cols: J T F B P N M E X G
(22): [ 21.8   6.7  11.9   7.8  14.7 -12.1  -8.9   9.6 -24.1 -12.6]
(117): [ 87.4  24.5  49.9   8.6  35.5 -23.6 -22.1  -8.3 -71.3 -69.7]
(100): [  6.7  11.8  40.9  18.4  42.4 -32.5 -24.3  16.5 -69.8 -48.2]
(115): [ 70.9   8.0  20.5  26.1  44.7 -10.0 -66.5  23.7 -60.7   7.7]
col: [49.9 40.9 20.5] => F
[ 6.7 11.9] => (22)
at: [70.9  8.0] => (115), 0
col: [42.4 44.7] => P

cols: A Y V D U C H Q Z
(54): [-25.1  16.0 -49.3 -88.3   1.6  13.6  15.7 -17.0 -74.3]
(53): [ -2.6  -0.6   1.8   1.6 -88.3  -2.5  -4.2  -6.6   0.0]
(103): [-25.1  16.0 -49.3 -88.3   1.6  13.6  15.7  -6.6 -74.3]
[-25.1  16.0 -49.3 -88.3   1.6  13.6  15.7  -6.6 -74.3] => (103)
[  1.8   1.6 -88.3  -2.5  -4.2  -6.6   0.0] => (53)
[-25.1  16.0 -49.3 -88.3   1.6  13.6  15.7 -17.0 -74.3] => (54)
shift +1: [-25.1] => [-25.0]
col: [ -2.6 -25.1] => A
shift -1: [-49.3 -88.3   1.6] => [-49.4 -88.4   1.5]

cols: W L S R
(49): [  4.5  75.4 -77.0   0.2]
(42): [ -4.9  76.0 -82.1   0.2]
(122): [ 75.4 -77.2  -8.5  75.8]
(56): [81.3 -0.1  0.4 75.7]
at: [-8.5 75.8] => (122), 2
at: [ -4.9  76.0 -82.1] => (42), 0
col: [75.4 76.0] => L
[81.3 -0.1] => (56)
at: [ 75.4 -77.0] => (49), 1

cols: Gomi Sim mitef Zaf besub
(87): [ 10.9   6.6   4.6 -16.3   3.2]
(32): [ 14.5   6.3 -17.9   3.5   3.2]
(83): [ -2.9   8.0 -16.4  -9.6  14.6]
(164): [-12.9 -50.3   6.6  12.0  38.7]
(126): [ -4.0   2.5 -11.2  47.5 -10.7]
(58): [ 28.9 -15.1  -2.1 -18.1 -15.4]
(40): [ 68.8 -26.2 -11.5  34.0  -1.2]
(68): [  4.0   9.9  24.2   5.8 -17.8]
(181): [ 14.5  13.4 -17.9   3.5   3.2]
(185): [-0.4 15.8 -9.0  0.8  1.6]
shift -1: [-11.5] => [-11.6]
col: [  4.6 -17.9 -16.4   6.6 -11.2  -2.1 -11.5  24.2 -17.9] => mitef
shift -1: [-12.9 -50.3] => [-13.0 -50.4]

cols: bafam Lami lutif det Bofe gifan vumo berom
(45): [  7.3 -43.7 -17.3  15.0  31.0  29.7 -32.1   0.2]
(81): [ 37.4 -71.4 -40.5   0.1  50.2  -4.4 -50.0   1.4]
(105): [  8.6 -71.9 -56.5  15.0  31.0  29.7 -49.6   6.3]
col: [-50.0 -49.6] => vumo
[  7.3 -43.7 -17.3  15.0  31.0  29.7 -32.1   0.2] => (45)
shift -1: [-40.5   0.1] => [-40.6   0.0]
at: [-43.7 -17.3  15.0] => (45), 1
shift -1: [-71.9] => [-72.0]
[-40.5   0.1] => (81)

cols: gefa gado mera fala rokor mon maf
(167): [-13.3  -6.0  23.0 -32.2  -3.0 -79.4 -43.4]
(158): [-42.5 -14.3  32.2  -6.6  -5.0  28.0   0.8]
(71): [ -5.9  41.7  -1.4   1.9  27.4 -53.7 -11.1]
(64): [ -8.7  -9.7  16.2 -23.6  -5.5 -50.0 -29.6]
(28): [ 32.3 -71.8  -3.2  54.6  10.7 -10.0  31.2]
(107): [ 31.4 -42.5 -14.3  32.2  -6.6  -5.1  28.0]
(184): [-34.4   5.3  41.6   3.5 -28.5  17.0  48.0]
(189): [ 13.5   4.7  16.5  16.8 -40.5  59.5 -43.9]
(84): [-31.2   6.1  43.9   0.5 -43.9  24.0  55.2]
(65): [ -2.4  19.2 -33.6   5.7   0.2  -8.9   6.6]
col: [ 43.9 -33.6] => mera
col: [-28.5 -40.5 -43.9   0.2] => rokor
shift -1: [54.6] => [54.5]
at: [-42.5 -14.3  32.2  -6.6  -5.1  28.0] => (107), 1
shift -1: [16.5] => [16.4]
shift +1: [-13.3  -6.0  23.0] => [-13.2  -5.9  23.1]

cols: naken Mip naz loz
(67): [-10.3 -18.0   6.0 -23.2]
(135): [-58.4  18.8  68.5 -31.5]
(97): [ 69.0  -0.3  31.5 -77.0]
(44): [68.2 -7.9  3.5 26.0]
(159): [ 18.0 -36.7  46.5  -5.6]
(183): [ 57.4  28.8  -2.6 -25.6]
(74): [ 20.0 -77.0  31.5  -0.3]
(187): [ 51.2  49.0 -77.3  12.1]
(144): [ 30.9 -76.9 -47.4  30.9]
(121): [ 46.5 -36.7  18.0 -16.7]
shift +1: [-18.0   6.0] => [-17.9   6.1]
shift +1: [-10.3 -18.0] => [-10.2 -17.9]
at: [-77.0  31.5  -0.3] => (74), 1
col: [-31.5 -77.0  26.0  -5.6 -25.6  -0.3] => loz
at: [ 46.5 -36.7  18.0] => (121), 0
[ -2.6 -25.6] => (183)

cols: Zomup fibef vobun fel gusop sesu
(66): [ -0.7 -20.3  30.5  30.5 -65.5 -28.7]
(17): [  3.3  11.6   7.8  12.8  -5.1 -30.3]
(24): [-16.4 -13.6  28.0  23.6  16.6 -29.5]
(138): [-18.4  25.3   9.4  30.9   9.0 -24.6]
shift +1: [ -0.7 -20.3] => [ -0.6 -20.2]
[ -0.7 -20.3  30.5  30.5] => (66)
shift +1: [-18.4  25.3   9.4  30.9] => [-18.3  25.4   9.5  31.0]

cols: Sadab nipo Fanup Fabi
(95): [-66.9 -33.9  -9.8  17.4]
(176): [-20.0 -48.0  -4.1 -53.9]
(35): [-13.3 -15.3 -44.7  -4.5]
(104): [-20.0  53.6  35.1 -19.5]
(132): [-37.4 -19.0 -15.4  19.0]
(18): [ 36.8 -53.9  -4.1 -48.0]
(9): [-23.3  10.9  -9.5 -19.5]
(41): [-12.5 -11.1 -33.9  -2.8]
(50): [-37.4 -19.0 -52.8  19.0]
[-20.0 -48.0  -4.1] => (176)
[-53.9  -4.1 -48.0] => (18)
shift +1: [-53.9  -4.1] => [-53.8  -4.0]
shift +1: [-15.3] => [-15.2]

